Below are the code and all the weights of a small trained network. Each question names an input and a class and asks about switching units off, where a switched-off unit gives its printed mean instead of its output.

import numpy as np


def w(rows, s, z=0):
    codes = np.array(rows[::2]) - 128.0
    scale = np.full(codes.shape[1], s)
    scale[-1] = z or s
    return codes * scale


def f(y):
    return y / 2 * (1 + np.tanh(0.7978845608 * (y + 0.044715 * y**3)))


def log_softmax(a):
    a = a - a.max(-1, keepdims=True)
    return a - np.log(np.exp(a).sum(-1, keepdims=True))


def net(x, mask):
    res = np.array(x, float).reshape(1, 6) / 4 @ E
    y = f(res @ A[0][:, :-1].T + A[0][:, -1])
    res = res + np.where(mask, y, B[0][:, -1]) @ B[0][:, :-1]
    return log_softmax(res[-1] @ U[:, :-1].T + U[:, -1])


A, B = {}, {}
E = w([
[94,228,94,94],'x0',
[82,93,157,156],'x1',
[2,121,221,227],'x2',
[219,172,239,73],'x3',
[125,160,137,95],'x4',
[228,124,208,78],'x5',
],0.0092)
A[0] = w([
[171,121,89,177,44],'n0',
[187,131,149,105,10],'n1',
[183,98,128,104,16],'n2',
[87,245,116,87,213],'n3',
[161,17,31,63,248],'n4',
[147,202,145,65,162],'n5',
[235,138,195,132,131],'n6',
[44,84,203,174,208],'n7',
[165,164,145,146,55],'n8',
[171,97,32,129,186],'n9',
[206,96,227,66,250],'n10',
[102,100,111,81,22],'n11',
[79,254,136,99,180],'n12',
[157,88,114,117,59],'n13',
],0.0097,0.0022)
B[0] = w([
[155,116,114,120,136],'n0',
[111,185,84,101,168],'n1',
[149,160,108,83,159],'n2',
[10,177,86,147,201],'n3',
[202,69,91,167,227],'n4',
[117,162,68,148,199],'n5',
[199,194,144,87,221],'n6',
[155,58,255,191,234],'n7',
[148,173,105,118,141],'n8',
[165,45,59,129,199],'n9',
[216,200,184,78,250],'n10',
[142,110,107,93,128],'n11',
[11,176,97,97,196],'n12',
[156,133,124,147,140],'n13',
],0.01,0.011)
U = w([
[39,201,61,99,230],'0',
[128,76,249,205,185],'1',
[180,229,125,2,1],'2',
[202,16,42,94,77],'3',
],0.0087,0.0035)

Each question gives the input, the list of numbers given to net, and the class t.
The units are the neurons (one row each of A and B). Each row of codes is followed by its name. A weight is (code - 128) times the scale printed after its matrix; where a second scale follows, it is the last column's (A, B and U).
mask holds one flag per neuron, in row order. A switched-off neuron (its flag False) gives its mean, the last column of its row in B, instead of its output. The means were averaged over made-up inputs and are rounded, as every weight is.
A unit's drop is (log p(t) with every unit on - log p(t) with that unit switched off) / (log p(t) with every unit on - log p(t) with every unit switched off).
The circuit of an input: a set's keep is (log p(t) with only the set's units on - log p(t) with every unit switched off) / (log p(t) with every unit on - log p(t) with every unit switched off). Starting from the 12 units with the biggest drops (on a tie, the unit counted first), units are removed one at a time, each time the one whose removal leaves the highest keep (on an exact tie, the one counted first), for as long as the keep stays at least 0.8.
circuit, biggest first: the units of the circuit, biggest drop first
most important unit: the unit with the biggest drop
k most important neurons: the k neurons with the biggest drops, biggest first
drop of u: that unit's drop, to one decimal
input [7,3,-4,-5,-5,2], class 3: most important unit -> n9
input [1,-2,-6,0,8,-3], class 0: 2 most important neurons -> (n3; n7)
input [4,-4,-2,-7,3,7], class 3: circuit, biggest first -> (n9; n10)
input [5,3,-8,2,0,-8], class 0: 3 most important neurons -> (n3; n12; n7)
input [7,1,-1,-5,-7,5], class 0: circuit, biggest first -> (n7; n10)
input [7,-6,2,7,-5,0], class 0: 3 most important neurons -> (n3; n12; n5)
input [6,0,5,0,-6,-3], class 1: 2 most important neurons -> (n7; n5)
input [5,-3,-7,-1,-6,2], class 3: 2 most important neurons -> (n9; n4)
input [-2,-2,1,-4,2,-4], class 3: 4 most important neurons -> (n3; n10; n12; n7)
input [5,-2,7,4,1,4], class 0: 2 most important neurons -> (n12; n3)
input [8,-8,-4,-7,-5,8], class 3: drop of n9 -> 0.6
input [2,8,1,5,0,-8], class 1: drop of n7 -> 0.9
input [6,5,4,-6,-2,3], class 1: drop of n7 -> 0.7
input [3,7,7,1,4,-8], class 1: drop of n7 -> 3.6
input [3,-8,-5,2,-6,-5], class 3: circuit, biggest first -> (n9)
